[ 0.57  7.18  0.75  4.07 -0.77 -1.23  0.48 -1.30  1.73 -0.39 -0.80 -0.49
  0.85 -1.14 -0.18  0.11 -0.06  0.31  0.74 -0.20 -0.20 -0.04  1.22  1.03
 -1.80 -1.14 -2.29  0.53 -0.64  1.07 -0.71  0.31  0.23  0.52 -0.78] -> Bc/[87]
[-0.68  4.46  1.03 -0.44  0.09 -1.62  0.08 -0.20 -0.11  0.07  0.39  0.18
 -0.42 -1.47  0.35 -0.91  0.36 -0.06  0.33  1.13  0.06 -0.16  0.00  1.42
 -0.23 -0.56 -0.19  1.38  1.50  0.49 -0.21  0.47 -0.49  0.25 -0.28] -> Bc/[91]
[ 1.10  7.09  1.65 -0.55 -0.06 -1.77  3.93 -0.27  1.87 -0.17  0.71 -0.88
  1.26 -1.86  0.10 -0.24 -0.26 -0.51 -0.63 -0.51 -0.43  1.17  1.54  2.84
 -1.48 -0.25 -3.10  0.44 -2.70  0.51 -0.74  1.11  0.51  0.50  0.26] -> Mn/[91]
[ 1.10  3.66  0.78  0.27 -0.34 -0.69  2.55 -2.78  0.89 -1.17 -0.27 -0.56
  0.71  0.00 -0.11  0.05 -1.40 -0.38 -0.66 -0.48 -0.66  0.42  1.10 -0.16
 -1.37  0.12 -2.68 -0.42 -2.19  0.30 -0.75  0.66  0.66  0.55  0.69] -> Bc/[87]
[ 0.62  3.17  0.43 -1.16 -0.58 -0.56  1.43 -0.09  0.61 -0.10 -0.11  0.10
  0.52 -1.36  0.71 -0.23 -0.04  0.28 -0.14 -0.67 -1.67  0.02  0.78  1.24
 -1.36  0.42 -2.25  0.33 -1.21  0.44 -0.19  0.59  0.68 -0.69 -0.22] -> Bc/[91]
[ 0.59  7.18  1.92 -1.60 -0.12 -1.67  3.22  0.72  1.65 -0.33  0.38 -0.82
  0.86 -1.71  0.42  0.79 -1.01 -0.74 -0.34 -0.43 -0.56  0.05  1.13  2.68
 -2.49  0.16 -3.16  0.08 -2.47  0.59 -0.48  0.74  0.58 -0.33 -0.43] -> Bc/[91]
[ 0.24  5.03  2.33 -0.65  0.34 -1.62  2.79  0.34  1.52  0.13 -0.38 -0.29
  0.09 -1.33  0.30 -0.37  0.37  1.77 -0.31 -2.76 -0.28  0.29  1.31  3.29
 -1.53  0.33 -2.13  0.25 -1.76  0.02 -0.57  0.81 -0.11 -0.20 -0.33] -> FM/[91]
[ 0.10  2.02  0.42 -0.01  0.25 -0.72  1.26 -0.42 -0.19  0.03  0.57 -0.32
  0.21 -0.07 -0.63  0.42  0.52 -0.85 -0.58 -0.17  0.04  0.07  0.82  0.30
 -0.63  4.02 -1.12  0.75 -0.58  0.23 -0.10  0.14  0.28  0.04  0.40] -> Mn/[91]
[-0.18  5.43  2.23 -0.67 -0.24 -1.82  1.85 -0.15  1.27  0.01 -0.41 -0.35
 -0.05 -1.70  0.34  2.00 -1.19 -0.08  0.21 -0.65 -0.42 -0.15  1.21  2.88
 -1.70 -0.42 -2.88 -0.02 -0.77  0.56 -0.09  1.02  0.38  0.09 -0.34] -> FM/[87]
[ 0.52  3.62  0.65 -0.60 -0.95 -1.72  1.83 -0.70  0.74 -0.16  0.32 -0.20
  0.56 -0.38 -0.08  0.08 -0.55 -0.49 -2.30  0.14 -0.74 -0.13  1.19 -0.01
 -0.92  0.02 -1.69 -0.58 -1.57  1.12 -0.28  0.35  0.26 -0.05  0.47] -> JR/[87]
[ 0.06  7.18  2.54 -0.27 -0.37 -1.40  4.06 -0.65  0.66 -0.45 -0.03 -0.75
  0.60 -0.80 -0.10  0.97 -1.18 -0.16 -0.37 -2.25 -1.07  0.42  2.37  1.40
 -3.10  0.35 -4.33 -0.04 -3.28 -0.04 -0.86  0.78  0.21  0.29 -0.67] -> Bc/[91]
[ 0.72  7.18  1.81 -1.04 -0.99 -0.25  1.77  0.04  2.70 -0.34  0.61  0.02
  0.25 -2.68  0.78 -0.68 -0.15  0.32  0.68 -0.34 -0.48  0.00  1.29  4.47
 -2.65 -0.05 -4.19  0.34 -1.44 -0.83 -0.02  1.93  0.38  0.17 -0.06] -> Bc/[91]
[ 0.16  5.16  2.05 -0.50 -1.13 -2.11  3.76 -0.14  0.86 -0.62 -0.22 -0.01
 -0.03 -0.79  0.04  0.18 -0.77  0.39  0.07 -0.72 -0.69  0.22  1.54  1.85
 -1.42 -1.50 -2.76  0.57 -1.19  0.11 -0.90  0.29 -0.74  0.34 -0.07] -> Mn/[91]
[ 0.55  3.32  0.94 -0.72 -0.18 -1.14  1.56  0.20  1.21 -0.02  0.43 -0.01
 -0.12 -1.44  1.35  0.06 -0.97 -0.13 -0.11  0.68 -0.54 -0.33  0.62  2.00
 -0.38  0.21 -1.80  0.30 -2.12  0.61 -0.58  0.31  0.17 -0.13  0.12] -> FM/[91]
[-0.07  3.66  0.97 -0.53 -0.74 -1.11 -2.14  0.00 -0.39 -0.54  0.49  0.35
 -0.38 -1.45  0.11 -0.12  0.50  0.00  0.15  0.58 -0.36  0.32 -0.33  1.68
 -0.34  0.29 -0.77  0.57  1.25  0.66  0.08 -0.50  0.96  0.29 -0.93] -> Mn/[87]
[-0.11  1.30  0.52 -0.23  0.01 -1.41 -1.32  0.26  0.26 -0.14  0.38  0.48
  0.05 -0.74  0.43 -0.47  0.21 -0.86  0.37  0.79  1.32 -0.26  0.48  0.72
 -0.27  0.02 -0.79  1.29  0.90  0.63 -0.42  0.61  0.32  0.54 -0.56] -> Bc/[91]
[ 0.54  4.82  1.04 -1.10 -0.15 -1.44  4.15 -0.44  0.93 -0.07 -0.51 -0.36
  1.63 -0.42 -0.26 -0.44 -0.36 -0.76 -0.07 -1.20 -0.52 -0.33  1.78  0.94
 -2.38  0.52 -3.13  1.03 -3.68  0.31 -0.59  0.35 -0.29 -0.47  0.29] -> Mn/[91]
[-0.01  7.18  3.12 -1.07  1.01 -1.87  1.68  0.13  1.23 -0.33  0.05 -0.47
 -0.46 -2.30  0.92  0.35 -0.21 -0.01 -0.05  0.17 -0.25  0.27  1.85  3.59
 -1.96  1.44 -3.52  1.49 -1.32  0.61 -0.37  1.02  0.14 -0.80 -0.92] -> Mn/[91]
[ 0.61  5.53  1.93 -0.77 -0.12 -0.22  1.94  0.10  1.98 -0.34 -0.17 -0.38
  0.32 -2.72  0.25  1.50 -0.04  0.65  0.08 -0.31  0.53  0.38  1.56  4.43
 -2.17  0.79 -2.24  0.25 -1.02 -0.22 -0.38  1.39  0.84  0.10 -0.32] -> FM/[91]
[-0.15  2.48  1.28 -0.97 -0.20 -1.90 -0.24  0.33  1.10 -0.08  0.77  0.03
 -0.27 -1.55  0.72 -0.70 -0.29 -0.54 -1.43  1.87 -0.10 -0.03  0.36  2.57
  0.12  0.29 -0.50  0.65 -0.04  2.14 -2.94  0.40 -0.56 -0.35 -1.76] -> FM/[87]
[-0.03  5.91  2.04 -0.79 -0.41 -1.66  1.15  0.30  1.00 -0.62  0.60  0.02
 -0.09 -1.73  0.26  0.02 -0.22 -0.06  0.36  0.34 -0.49  0.13  0.86  2.83
 -1.02 -0.22 -1.08  0.57 -0.17 -0.18  0.01  0.54  0.22 -0.36 -0.02] -> Bc/[91]
[-0.27  2.88  1.70 -0.19  0.41 -1.10  1.36 -0.14  1.15 -0.07  1.60 -0.29
  0.53 -0.76  0.74  1.52 -0.96 -0.41 -0.61  0.05 -0.09  0.26  0.88  0.14
 -0.77  0.51 -2.52  0.55 -2.09  0.35 -0.34  1.33 -0.13 -0.85  0.01] -> FM/[91]
[ 0.35  3.39 -0.07  0.28  0.22 -0.32  1.93 -0.36  0.64  0.05  0.48 -0.12
  0.15  0.17 -0.92 -0.17 -0.46 -1.04 -0.53  0.23 -0.40 -0.39  0.73 -0.17
 -1.27  0.48 -0.19  0.00 -0.78  0.59 -0.06 -3.72  0.43 -0.05  0.46] -> Bc/[91]
[ 0.08  3.77  1.59 -1.49 -0.20 -0.98  1.87 -0.61  0.89 -0.01  0.14  0.24
  0.20 -1.97 -0.66  0.30 -0.21 -0.57  0.26 -0.06 -0.06  0.01  1.24  2.22
 -0.74 -0.31 -1.82  0.44 -0.31  0.18 -0.14  0.62  0.09 -0.18 -0.78] -> Mn/[91]
[ 0.70  7.18  2.13 -1.20 -0.63 -2.48  2.99  0.42  1.30  0.06  0.24 -0.75
  1.17 -1.49 -0.07  0.35 -0.75 -0.89 -0.57 -0.31 -0.89  1.03  1.73  1.65
 -2.37 -0.23 -3.67  0.04 -2.50 -0.08 -0.92  1.79 -0.29 -0.36 -0.02] -> FM/[91]
[ 0.48  5.93  2.16 -0.79 -0.08 -1.38  1.22 -0.43  1.66 -0.45  0.61  0.01
 -1.34 -2.25 -0.30 -0.50 -0.32  0.08 -0.21 -0.38 -0.19  0.23  1.46  4.12
 -3.17  0.18 -3.62  0.95 -0.12 -0.04 -1.78  1.37  0.38 -0.10 -0.57] -> Bc/[91]
[-0.24  5.17  0.90  0.98  0.09 -1.27  1.93 -0.76  1.00  0.04  0.14 -0.48
  0.34 -1.23  1.02 -1.10  1.01 -0.06  0.62 -0.19  0.01 -0.54  0.91  2.05
 -1.30  0.08 -1.73  0.90 -0.18  0.18 -0.03  0.13  0.44  0.00  0.58] -> Bc/[89]
[ 0.59  5.80  1.12 -1.49 -0.77 -1.37  1.98 -0.80  0.96  0.03  0.99  0.07
  0.80 -0.37 -0.54  0.34 -1.62 -0.06 -0.37 -0.33 -0.81  0.08  0.91  0.09
 -1.65 -0.54 -3.34  0.40 -2.39  0.03  0.04  0.33 -0.36  0.57 -0.85] -> Mn/[87]
